Below are the code and all the weights of a small trained network. Each question names an input and a class and asks about switching units off, where a switched-off unit gives its printed mean instead of its output.

import numpy as np


def w(rows, s, z=0):
    codes = np.array(rows[::2]) - 128.0
    scale = np.full(codes.shape[1], s)
    scale[-1] = z or s
    return codes * scale


def f(y):
    return np.maximum(y, 0)


def log_softmax(a):
    a = a - a.max(-1, keepdims=True)
    return a - np.log(np.exp(a).sum(-1, keepdims=True))


def net(x, mask):
    res = np.array(x, float).reshape(1, 3) / 4 @ E
    y = f(res @ A[0][:, :-1].T + A[0][:, -1])
    res = res + np.where(mask, y, B[0][:, -1]) @ B[0][:, :-1]
    return log_softmax(res[-1] @ U[:, :-1].T + U[:, -1])


A, B = {}, {}
E = w([
[126,1,42,43,179,91,246,152,120,205],'x0',
[214,114,28,141,88,161,129,41,253,14],'x1',
[214,134,128,181,241,15,111,55,100,67],'x2',
],0.007)
A[0] = w([
[242,127,104,155,141,93,116,7,155,43,186],'neuron 0',
[77,113,102,77,92,156,125,166,152,148,150],'neuron 1',
[177,183,120,178,84,182,68,70,178,34,223],'neuron 2',
[77,117,166,71,148,100,145,196,54,193,201],'neuron 3',
[79,96,109,75,87,197,182,164,163,153,117],'neuron 4',
[89,162,183,150,112,142,118,177,80,161,91],'neuron 5',
[79,189,162,150,76,175,70,161,94,129,119],'neuron 6',
[99,153,161,173,135,111,63,146,99,129,164],'neuron 7',
[140,34,96,24,164,53,254,146,72,175,253],'neuron 8',
[74,109,115,68,77,191,148,184,138,164,156],'neuron 9',
],0.0075,0.0044)
B[0] = w([
[158,138,89,111,95,88,108,12,161,83,238],'neuron 0',
[115,125,120,65,153,177,185,122,153,123,180],'neuron 1',
[83,213,139,121,142,140,92,144,162,115,241],'neuron 2',
[48,204,87,147,120,100,100,156,145,167,218],'neuron 3',
[150,125,133,63,118,175,169,127,187,98,194],'neuron 4',
[129,86,68,167,85,84,135,96,127,156,178],'neuron 5',
[94,101,87,181,123,94,136,125,120,179,194],'neuron 6',
[131,140,111,196,156,59,94,114,110,148,179],'neuron 7',
[113,89,129,142,195,152,181,168,154,164,254],'neuron 8',
[111,128,112,80,108,172,185,138,181,103,203],'neuron 9',
],0.011,0.012)
U = w([
[206,219,169,148,112,58,2,53,112,52,197],'0',
[92,173,161,83,137,179,150,222,156,124,103],'1',
[184,87,180,121,70,111,100,138,74,136,6],'2',
[83,136,113,229,158,38,93,201,96,202,206],'3',
[173,97,167,121,101,140,85,135,56,135,13],'4',
[199,65,200,125,56,108,99,163,78,136,4],'5',
[248,10,117,111,155,134,186,102,138,112,161],'6',
[134,138,43,112,68,103,138,70,155,124,163],'7',
],0.0073,0.0025)

Each question gives the input, the list of numbers given to net, and the class t.
The units are the neurons (one row each of A and B). Each row of codes is followed by its name. A weight is (code - 128) times the scale printed after its matrix; where a second scale follows, it is the last column's (A, B and U).
mask holds one flag per neuron, in row order. A switched-off neuron (its flag False) gives its mean, the last column of its row in B, instead of its output. The means were averaged over made-up inputs and are rounded, as every weight is.
A unit's drop is (log p(t) with every unit on - log p(t) with that unit switched off) / (log p(t) with every unit on - log p(t) with every unit switched off).
The circuit of an input: a set's keep is (log p(t) with only the set's units on - log p(t) with every unit switched off) / (log p(t) with every unit on - log p(t) with every unit switched off). Starting from all 10 units, units are removed one at a time, each time the one whose removal leaves the highest keep (on an exact tie, the one counted first), for as long as the keep stays at least 0.8.
circuit, biggest first: the units of the circuit, biggest drop first
unit that matters most: the unit with the biggest drop
top k neurons: the k neurons with the biggest drops, biggest first
drop when u is switched off: that unit's drop, to one decimal
input [8,7,6], class 6: circuit, biggest first	(neuron 8)
input [3,-1,8], class 6: circuit, biggest first	(neuron 2; neuron 3)
input [2,5,-4], class 1: circuit, biggest first	(neuron 0; neuron 5)
input [2,-1,1], class 3: circuit, biggest first	(neuron 4; neuron 0)
input [-4,7,-4], class 0: circuit, biggest first	(neuron 2; neuron 8)
input [8,0,0], class 1: top 3 neurons	(neuron 0; neuron 3; neuron 5)
input [-4,-7,-8], class 3: top 2 neurons	(neuron 6; neuron 0)
input [-4,-3,-5], class 3: top 2 neurons	(neuron 0; neuron 6)
input [6,4,-4], class 6: top 2 neurons	(neuron 2; neuron 3)
input [-1,1,-2], class 1: top 3 neurons	(neuron 0; neuron 5; neuron 7)
input [8,-2,3], class 3: top 2 neurons	(neuron 3; neuron 9)
input [4,6,0], class 6: top 2 neurons	(neuron 3; neuron 8)
input [8,8,-5], class 6: top 2 neurons	(neuron 2; neuron 3)
input [6,4,-6], class 6: unit that matters most	neuron 2
input [5,6,4], class 6: top 2 neurons	(neuron 3; neuron 8)
input [-7,-3,0], class 3: top 2 neurons	(neuron 0; neuron 6)
input [7,4,-2], class 6: drop when neuron 3 is switched off	0.1
input [-8,-8,-6], class 3: drop when neuron 9 is switched off	0.0
input [4,3,8], class 6: drop when neuron 7 is switched off	0.1
input [1,7,-7], class 1: unit that matters most	neuron 0
